Below are the code and all the weights of a small trained network. Each question names an input and a target symbol and asks about switching units off, where a switched-off unit gives its printed mean instead of its output.

import numpy as np


def w(rows, s, z=0):
    codes = np.array(rows[::2]) - 128.0
    scale = np.full(codes.shape[1], s)
    scale[-1] = z or s
    return codes * scale


def norm(h):
    return h / np.sqrt((h * h).mean(-1, keepdims=True) + 1e-5)


def f(y):
    return np.maximum(y, 0)


def softmax(a):
    e = np.exp(a - a.max(-1, keepdims=True))
    return e / e.sum(-1, keepdims=True)


def log_softmax(a):
    a = a - a.max(-1, keepdims=True)
    return a - np.log(np.exp(a).sum(-1, keepdims=True))


def net(x, mask):
    ids = ['ΘΛΠΨβδεηστ'.index(c) for c in x.split()]
    T = len(ids)
    res = E[ids] + P[:T]
    r = norm(res)
    for j in range(3):
        rows = slice(3 * j, 3 * j + 3)
        q, k, v = (r @ M[0][rows].T for M in (Q, K, V))
        z = softmax(np.where(np.tri(T) > 0, q @ k.T / 3**0.5, -1e9)) @ v
        o = O[0][rows]
        res = res + np.where(mask[j], z, o[:, -1]) @ o[:, :-1]
    y = f(norm(res) @ A[0][:, :-1].T + A[0][:, -1])
    res = res + np.where(mask[3:11], y, B[0][:, -1]) @ B[0][:, :-1]
    return log_softmax(norm(res)[-1] @ U[:, :-1].T + U[:, -1])


Q, K, V, O, A, B = {}, {}, {}, {}, {}, {}
E = w([
[127,168,79],'Θ',
[178,158,98],'Λ',
[62,109,133],'Π',
[108,82,148],'Ψ',
[88,82,116],'β',
[7,136,147],'δ',
[169,180,144],'ε',
[38,108,146],'η',
[201,186,53],'σ',
[123,85,137],'τ',
],0.013)
P = w([
[160,144,142],'0',
[91,213,253],'1',
[46,148,161],'2',
[86,78,90],'3',
[177,161,178],'4',
[152,199,208],'5',
[85,117,132],'6',
],0.0066)
Q[0] = w([
[22,169,74],'H0',
[30,59,191],'H0',
[154,30,145],'H0',
[100,165,104],'H1',
[149,86,41],'H1',
[84,116,27],'H1',
[114,163,114],'H2',
[157,67,254],'H2',
[120,94,100],'H2',
],0.0093)
K[0] = w([
[228,147,105],'H0',
[89,38,83],'H0',
[63,131,92],'H0',
[118,118,127],'H1',
[48,190,248],'H1',
[207,206,139],'H1',
[151,148,127],'H2',
[163,127,99],'H2',
[121,73,131],'H2',
],0.011)
V[0] = w([
[58,173,108],'H0',
[93,194,167],'H0',
[188,150,134],'H0',
[128,129,4],'H1',
[135,164,129],'H1',
[78,163,173],'H1',
[207,101,156],'H2',
[155,173,114],'H2',
[114,187,174],'H2',
],0.016)
O[0] = w([
[148,183,193,212],'H0',
[156,99,106,170],'H0',
[219,39,97,36],'H0',
[144,142,211,76],'H1',
[253,141,218,119],'H1',
[161,230,206,222],'H1',
[43,126,72,4],'H2',
[120,17,96,74],'H2',
[178,160,24,188],'H2',
],0.0061,0.0043)
A[0] = w([
[121,88,203,187],'N0',
[172,76,33,190],'N1',
[46,148,80,155],'N2',
[97,124,33,103],'N3',
[56,41,227,183],'N4',
[186,189,114,171],'N5',
[84,254,72,255],'N6',
[55,80,6,125],'N7',
],0.0094,0.0032)
B[0] = w([
[63,224,11,169],'N0',
[181,202,157,169],'N1',
[115,32,203,174],'N2',
[113,96,198,142],'N3',
[158,141,3,195],'N4',
[184,42,104,188],'N5',
[175,43,163,254],'N6',
[159,86,120,150],'N7',
],0.0079,0.0088)
U = w([
[93,31,105,81],'Θ',
[91,48,119,5],'Λ',
[222,56,96,229],'Π',
[80,143,40,143],'Ψ',
[120,172,156,71],'β',
[183,134,122,254],'δ',
[120,208,126,124],'ε',
[109,97,139,76],'η',
[2,154,153,150],'σ',
[102,152,78,85],'τ',
],0.013,0.0039)

Each question gives the input, a string of symbols that net reads in full, and the target symbol t.
The units are the heads (3 rows each of Q, K, V and O) and the neurons (one row each of A and B). Each row of codes is followed by its name. A weight is (code - 128) times the scale printed after its matrix; where a second scale follows, it is the last column's (O, A, B and U).
mask holds one flag per unit, heads first, then neurons. A switched-off unit (its flag False) gives its mean, the last column of its rows in O or B, instead of its output. The means were averaged over made-up inputs and are rounded, as every weight is.
A unit's drop is (log p(t) with every unit on - log p(t) with that unit switched off) / (log p(t) with every unit on - log p(t) with every unit switched off).
The circuit of an input: a set's keep is (log p(t) with only the set's units on - log p(t) with every unit switched off) / (log p(t) with every unit on - log p(t) with every unit switched off). Starting from all 11 units, units are removed one at a time, each time the one whose removal leaves the highest keep (on an exact tie, the one counted first), for as long as the keep stays at least 0.8.
circuit, biggest first: the units of the circuit, biggest drop first
unit that matters most: the unit with the biggest drop
k most important neurons: the k neurons with the biggest drops, biggest first
heads that matter: for each layer, one digit per head in row order, 1 if its drop is at least 0.15 and else 0, layers parted by /
drop when u is switched off: that unit's drop, to one decimal
input Θ Π β, target ε: circuit, biggest first : H1, H0, N0
input σ Θ β β δ, target Ψ: circuit, biggest first : H1, N4, N0
input σ β Ψ β τ ε, target Π: unit that matters most : H0
input σ δ β, target Ψ: heads that matter : 000
input ε ε τ Θ β, target Θ: heads that matter : 101
input η σ Π σ β τ, target Ψ: heads that matter : 001
input β β σ Ψ, target σ: heads that matter : 101
input σ δ Θ, target Π: heads that matter : 000
input β ε β Θ η τ, target ε: heads that matter : 100
input σ τ δ, target Ψ: 3 most important neurons : N4, N6, N0
input ε η δ τ Ψ, target Θ: heads that matter : 010
input Λ ε δ, target Π: heads that matter : 101
input Θ β β τ, target σ: heads that matter : 101
input τ σ δ β, target Ψ: heads that matter : 010
input ε Θ Π, target Π: unit that matters most : H2
input σ σ Λ Θ Ψ, target Ψ: heads that matter : 001
input σ σ Ψ, target Ψ: heads that matter : 000
input Θ β δ τ β β β, target σ: drop when N2 is switched off : 0.0
input β β τ η, target σ: drop when H2 is switched off : 0.3
input β β β σ β, target σ: unit that matters most : H0
input β η τ, target σ: drop when H0 is switched off : 0.1
input σ β τ, target Ψ: drop when N4 is switched off : 0.3
